Below are the code and all the weights of a small trained network. Each question names an input and a target symbol and asks about switching units off, where a switched-off unit gives its printed mean instead of its output.

import numpy as np


def w(rows, s, z=0):
    codes = np.array(rows[::2]) - 128.0
    scale = np.full(codes.shape[1], s)
    scale[-1] = z or s
    return codes * scale


def f(y):
    return np.maximum(y, 0)


def softmax(a):
    e = np.exp(a - a.max(-1, keepdims=True))
    return e / e.sum(-1, keepdims=True)


def log_softmax(a):
    a = a - a.max(-1, keepdims=True)
    return a - np.log(np.exp(a).sum(-1, keepdims=True))


def net(x, mask):
    ids = ['ΠΦΩβδητψ'.index(c) for c in x.split()]
    T = len(ids)
    res = E[ids] + P[:T]
    q, k, v = (res @ M[0].T for M in (Q, K, V))
    z = softmax(np.where(np.tri(T) > 0, q @ k.T / 4**0.5, -1e9)) @ v
    res = res + np.where(mask[0], z, O[0][:, -1]) @ O[0][:, :-1]
    y = f(res @ A[0][:, :-1].T + A[0][:, -1])
    res = res + np.where(mask[1:9], y, B[0][:, -1]) @ B[0][:, :-1]
    return log_softmax(res[-1] @ U[:, :-1].T + U[:, -1])


Q, K, V, O, A, B = {}, {}, {}, {}, {}, {}
E = w([
[116,120,60,118,114,181,165],'Π',
[103,128,74,133,129,154,121],'Φ',
[38,204,160,163,146,101,90],'Ω',
[98,104,82,140,139,147,101],'β',
[58,70,140,6,85,48,160],'δ',
[73,173,115,146,140,128,104],'η',
[45,203,158,166,154,94,76],'τ',
[113,171,79,111,124,156,138],'ψ',
],0.015)
P = w([
[200,151,55,112,195,44,2],'0',
[109,168,192,175,187,168,189],'1',
[177,190,208,4,208,174,157],'2',
[185,200,6,152,61,93,83],'3',
[105,161,117,219,214,88,232],'4',
[78,162,179,64,101,184,86],'5',
[107,185,17,248,53,73,149],'6',
[95,74,69,66,214,113,187],'7',
[45,98,100,149,10,201,65],'8',
[116,163,67,189,134,26,195],'9',
[72,57,84,77,142,105,141],'10',
],0.0087)
Q[0] = w([
[163,120,70,158,157,36,135],'head 0',
[105,127,153,139,245,149,208],'head 0',
[120,91,134,76,207,159,114],'head 0',
[63,161,47,86,146,127,92],'head 0',
],0.011)
K[0] = w([
[48,107,142,99,243,185,179],'head 0',
[211,134,186,47,112,173,46],'head 0',
[86,141,152,136,45,180,66],'head 0',
[21,50,127,132,1,119,147],'head 0',
],0.0091)
V[0] = w([
[95,255,139,201,122,166,62],'head 0',
[102,171,101,152,84,229,220],'head 0',
[199,120,83,207,154,232,131],'head 0',
[119,92,91,31,116,142,218],'head 0',
],0.0086)
O[0] = w([
[173,113,149,179,158,40,183,150],'head 0',
[74,128,159,83,148,96,197,110],'head 0',
[93,153,100,81,253,118,123,1],'head 0',
[67,148,130,106,90,125,118,176],'head 0',
],0.015,0.0068)
A[0] = w([
[165,147,139,135,218,88,201,2],'neuron 0',
[204,130,135,141,194,108,150,43],'neuron 1',
[90,129,130,99,109,175,121,227],'neuron 2',
[149,149,124,135,254,94,125,137],'neuron 3',
[102,148,84,134,118,119,185,109],'neuron 4',
[77,202,145,138,164,127,58,190],'neuron 5',
[96,140,135,96,122,143,181,80],'neuron 6',
[142,156,129,91,184,157,157,99],'neuron 7',
],0.01,0.0048)
B[0] = w([
[25,18,102,80,82,210,83,212],'neuron 0',
[80,178,81,68,255,147,158,196],'neuron 1',
[55,169,121,114,199,68,139,255],'neuron 2',
[55,90,41,120,33,125,181,227],'neuron 3',
[110,128,222,147,155,94,93,186],'neuron 4',
[200,136,55,63,157,169,211,189],'neuron 5',
[139,157,189,138,176,128,87,165],'neuron 6',
[79,59,106,170,31,93,200,146],'neuron 7',
],0.008,0.0098)
U = w([
[128,181,146,98,181,118,98,133],'Π',
[107,153,49,115,150,157,154,208],'Φ',
[199,121,159,165,90,99,198,149],'Ω',
[163,140,150,132,135,100,134,170],'β',
[81,156,117,116,120,226,55,3],'δ',
[189,118,145,161,92,113,184,122],'η',
[98,217,167,54,254,130,70,144],'τ',
[60,110,156,116,124,119,150,163],'ψ',
],0.0055,0.0058)

Each question gives the input, a string of symbols that net reads in full, and the target symbol t.
The units are the heads (4 rows each of Q, K, V and O) and the neurons (one row each of A and B). Each row of codes is followed by its name. A weight is (code - 128) times the scale printed after its matrix; where a second scale follows, it is the last column's (O, A, B and U).
mask holds one flag per unit, heads first, then neurons. A switched-off unit (its flag False) gives its mean, the last column of its rows in O or B, instead of its output. The means were averaged over made-up inputs and are rounded, as every weight is.
A unit's drop is (log p(t) with every unit on - log p(t) with that unit switched off) / (log p(t) with every unit on - log p(t) with every unit switched off).
The circuit of an input: a set's keep is (log p(t) with only the set's units on - log p(t) with every unit switched off) / (log p(t) with every unit on - log p(t) with every unit switched off). Starting from all 9 units, units are removed one at a time, each time the one whose removal leaves the highest keep (on an exact tie, the one counted first), for as long as the keep stays at least 0.8.
circuit, biggest first: the units of the circuit, biggest drop first
top k neurons: the k neurons with the biggest drops, biggest first
drop of u: that unit's drop, to one decimal
input τ Ω η, target Φ: circuit, biggest first -> (head 0; neuron 1; neuron 3; neuron 0)
input τ Ω η δ β Ω τ Ω τ Π, target Ω: circuit, biggest first -> (neuron 2; head 0)
input β β Φ Π Φ Ω Π δ τ, target τ: circuit, biggest first -> (head 0; neuron 3)
input Π η δ Π ψ β, target τ: circuit, biggest first -> (head 0)
input Φ Φ τ, target Φ: circuit, biggest first -> (head 0; neuron 3; neuron 5; neuron 4)
input Π β δ Ω Π τ η, target τ: circuit, biggest first -> (head 0; neuron 3)
input Φ β η, target Φ: circuit, biggest first -> (head 0; neuron 3; neuron 5; neuron 4)
input ψ Ω τ δ Ω η Ω, target Ω: circuit, biggest first -> (head 0; neuron 0)
input δ Ω η η η Ω Π Ω Π, target τ: top 2 neurons -> (neuron 3; neuron 6)
input τ Ω Π Π Π Π Π, target ψ: top 2 neurons -> (neuron 4; neuron 7)
input η β η Ω τ Π η δ Π ψ τ, target τ: circuit, biggest first -> (head 0; neuron 3; neuron 0)
input τ β δ ψ η Π Π Φ, target τ: top 2 neurons -> (neuron 3; neuron 2)
input η Π τ τ δ Π ψ ψ, target τ: circuit, biggest first -> (head 0; neuron 6)
input ψ Π Ω Π Ω Π Φ δ, target τ: circuit, biggest first -> (head 0; neuron 6; neuron 3)
input Φ η ψ η Π Π ψ, target ψ: circuit, biggest first -> (head 0; neuron 4; neuron 7; neuron 0)
input Π Π Π η δ, target τ: circuit, biggest first -> (head 0; neuron 6)
input δ Φ Ω τ ψ, target Ω: top 2 neurons -> (neuron 0; neuron 1)
input δ η τ η Φ Ω β Φ, target Ω: top 2 neurons -> (neuron 2; neuron 0)
input Π Π Ω Π ψ ψ τ ψ, target ψ: top neuron -> (neuron 0)
input β β Ω, target Φ: top 2 neurons -> (neuron 3; neuron 5)
input δ Π Ω β, target τ: drop of neuron 3 -> 0.2
input ψ η Ω, target Φ: drop of neuron 4 -> 0.1
input η δ η η Π Π τ ψ, target τ: drop of neuron 2 -> 0.1
input τ δ Π Ω η β, target Ω: drop of neuron 3 -> 0.0
input Π Φ β δ Π τ, target δ: top neuron -> (neuron 1)
